Below is a small trained network, with its code and all its weights. Each question gives an input and a class and asks what happens when units are switched off, that is, made to give their printed mean instead of their output.

import numpy as np


def w(rows, s, z=0):
    codes = np.array(rows[::2]) - 128.0
    scale = np.full(codes.shape[1], s)
    scale[-1] = z or s
    return codes * scale


def f(y):
    return y / 2 * (1 + np.tanh(0.7978845608 * (y + 0.044715 * y**3)))


def log_softmax(a):
    a = a - a.max(-1, keepdims=True)
    return a - np.log(np.exp(a).sum(-1, keepdims=True))


def net(x, mask):
    res = np.array(x, float).reshape(1, 7) / 4 @ E
    y = f(res @ A[0][:, :-1].T + A[0][:, -1])
    res = res + np.where(mask, y, B[0][:, -1]) @ B[0][:, :-1]
    return log_softmax(res[-1] @ U[:, :-1].T + U[:, -1])


A, B = {}, {}
E = w([
[10,215,151,150,162],'x0',
[121,140,154,104,129],'x1',
[148,44,45,141,129],'x2',
[40,44,136,162,194],'x3',
[75,110,92,161,1],'x4',
[164,206,105,196,128],'x5',
[170,115,214,208,145],'x6',
],0.0091)
A[0] = w([
[187,50,120,94,94,134],'neuron 1',
[56,2,119,152,149,182],'neuron 2',
[104,218,148,84,222,170],'neuron 3',
[102,31,199,136,139,199],'neuron 4',
[132,223,145,170,168,168],'neuron 5',
[54,158,172,124,152,45],'neuron 6',
[165,36,104,114,112,168],'neuron 7',
[30,164,176,118,135,116],'neuron 8',
[102,229,144,199,103,223],'neuron 9',
[235,74,146,136,117,158],'neuron 10',
[176,135,43,50,30,243],'neuron 11',
[12,184,136,112,89,227],'neuron 12',
[141,115,63,128,129,190],'neuron 13',
[88,69,114,144,143,119],'neuron 14',
[199,146,152,219,136,152],'neuron 15',
[92,64,59,150,144,80],'neuron 16',
[133,87,181,156,144,105],'neuron 17',
[162,179,153,242,106,121],'neuron 18',
[224,94,138,76,171,254],'neuron 19',
[66,94,182,120,112,94],'neuron 20',
[145,121,133,127,116,112],'neuron 21',
[107,37,4,151,137,127],'neuron 22',
[166,124,155,80,184,111],'neuron 23',
[151,148,120,78,206,155],'neuron 24',
[59,50,99,153,161,166],'neuron 25',
[86,176,115,105,45,122],'neuron 26',
[144,168,177,174,153,126],'neuron 27',
[127,157,126,127,73,121],'neuron 28',
[169,153,105,186,83,182],'neuron 29',
],0.009,0.0045)
B[0] = w([
[175,61,153,112,46,200],'neuron 1',
[64,25,117,166,161,215],'neuron 2',
[107,235,160,48,168,205],'neuron 3',
[108,43,194,196,116,195],'neuron 4',
[165,211,102,123,184,191],'neuron 5',
[88,188,155,151,128,169],'neuron 6',
[183,24,121,106,91,201],'neuron 7',
[65,214,158,169,99,195],'neuron 8',
[154,212,67,182,154,214],'neuron 9',
[189,89,195,131,104,214],'neuron 10',
[183,132,117,74,2,246],'neuron 11',
[52,206,126,165,70,226],'neuron 12',
[136,118,89,72,119,165],'neuron 13',
[101,62,118,138,145,158],'neuron 14',
[217,99,110,175,188,181],'neuron 15',
[102,80,54,114,152,166],'neuron 16',
[134,84,185,171,143,150],'neuron 17',
[195,146,57,218,190,181],'neuron 18',
[175,107,206,56,110,220],'neuron 19',
[53,115,138,177,85,155],'neuron 20',
[139,127,132,133,122,131],'neuron 21',
[107,71,15,62,148,208],'neuron 22',
[120,126,189,74,153,158],'neuron 23',
[102,122,143,31,154,166],'neuron 24',
[35,37,101,147,199,190],'neuron 25',
[104,178,76,145,31,177],'neuron 26',
[150,156,131,137,192,165],'neuron 27',
[142,158,77,156,96,151],'neuron 28',
[195,124,78,141,115,175],'neuron 29',
],0.0073,0.012)
U = w([
[76,13,45,99,154,103],'0',
[11,114,180,206,138,82],'1',
[129,163,211,3,186,254],'2',
[63,235,122,118,147,49],'3',
[221,76,144,78,39,68],'4',
[117,186,56,131,11,198],'5',
[225,166,80,207,219,148],'6',
[169,65,240,172,112,138],'7',
],0.0075,0.0033)

Each question gives the input, the list of numbers given to net, and the class t.
The units are the neurons (one row each of A and B). Each row of codes is followed by its name. A weight is (code - 128) times the scale printed after its matrix; where a second scale follows, it is the last column's (A, B and U).
mask holds one flag per neuron, in row order. A switched-off neuron (its flag False) gives its mean, the last column of its row in B, instead of its output. The means were averaged over made-up inputs and are rounded, as every weight is.
A unit's drop is (log p(t) with every unit on - log p(t) with that unit switched off) / (log p(t) with every unit on - log p(t) with every unit switched off).
The circuit of an input: a set's keep is (log p(t) with only the set's units on - log p(t) with every unit switched off) / (log p(t) with every unit on - log p(t) with every unit switched off). Starting from the 12 units with the biggest drops (on a tie, the unit counted first), units are removed one at a time, each time the one whose removal leaves the highest keep (on an exact tie, the one counted first), for as long as the keep stays at least 0.8.
units of the circuit, in order: the units of the circuit, biggest drop first
k most important neurons: the k neurons with the biggest drops, biggest first
drop when u is switched off: that unit's drop, to one decimal
input [0,-5,-1,1,-6,-6,-8], class 2: most important neuron -> (neuron 3)
input [-1,1,-1,5,0,6,-3], class 3: units of the circuit, in order -> (neuron 7; neuron 1)
input [8,2,3,3,-4,-3,-1], class 1: 2 most important neurons -> (neuron 25; neuron 2)
input [2,8,-4,6,-4,6,4], class 3: units of the circuit, in order -> (neuron 3; neuron 8)
input [1,1,-8,-8,-1,2,-3], class 3: 3 most important neurons -> (neuron 3; neuron 5; neuron 1)
input [5,1,-7,0,-2,5,6], class 6: 2 most important neurons -> (neuron 18; neuron 15)
input [6,7,0,6,3,2,-7], class 1: 3 most important neurons -> (neuron 25; neuron 2; neuron 11)
input [-8,5,0,-1,-6,-7,7], class 7: 2 most important neurons -> (neuron 4; neuron 11)
input [-5,1,7,5,-7,6,1], class 0: 2 most important neurons -> (neuron 22; neuron 11)
input [-1,-8,3,-7,-7,-5,8], class 7: 2 most important neurons -> (neuron 11; neuron 22)
input [5,-5,2,0,5,0,6], class 6: 2 most important neurons -> (neuron 18; neuron 9)
input [7,3,-4,-7,-8,0,3], class 3: drop when neuron 6 is switched off -> 0.1
input [7,0,-6,-6,4,8,-2], class 3: drop when neuron 12 is switched off -> 0.2
input [6,0,2,0,-6,0,8], class 6: drop when neuron 18 is switched off -> 0.2
input [6,1,-7,0,3,-1,-7], class 3: most important neuron -> (neuron 3)
input [0,0,-2,4,-3,3,-1], class 3: drop when neuron 7 is switched off -> 0.4
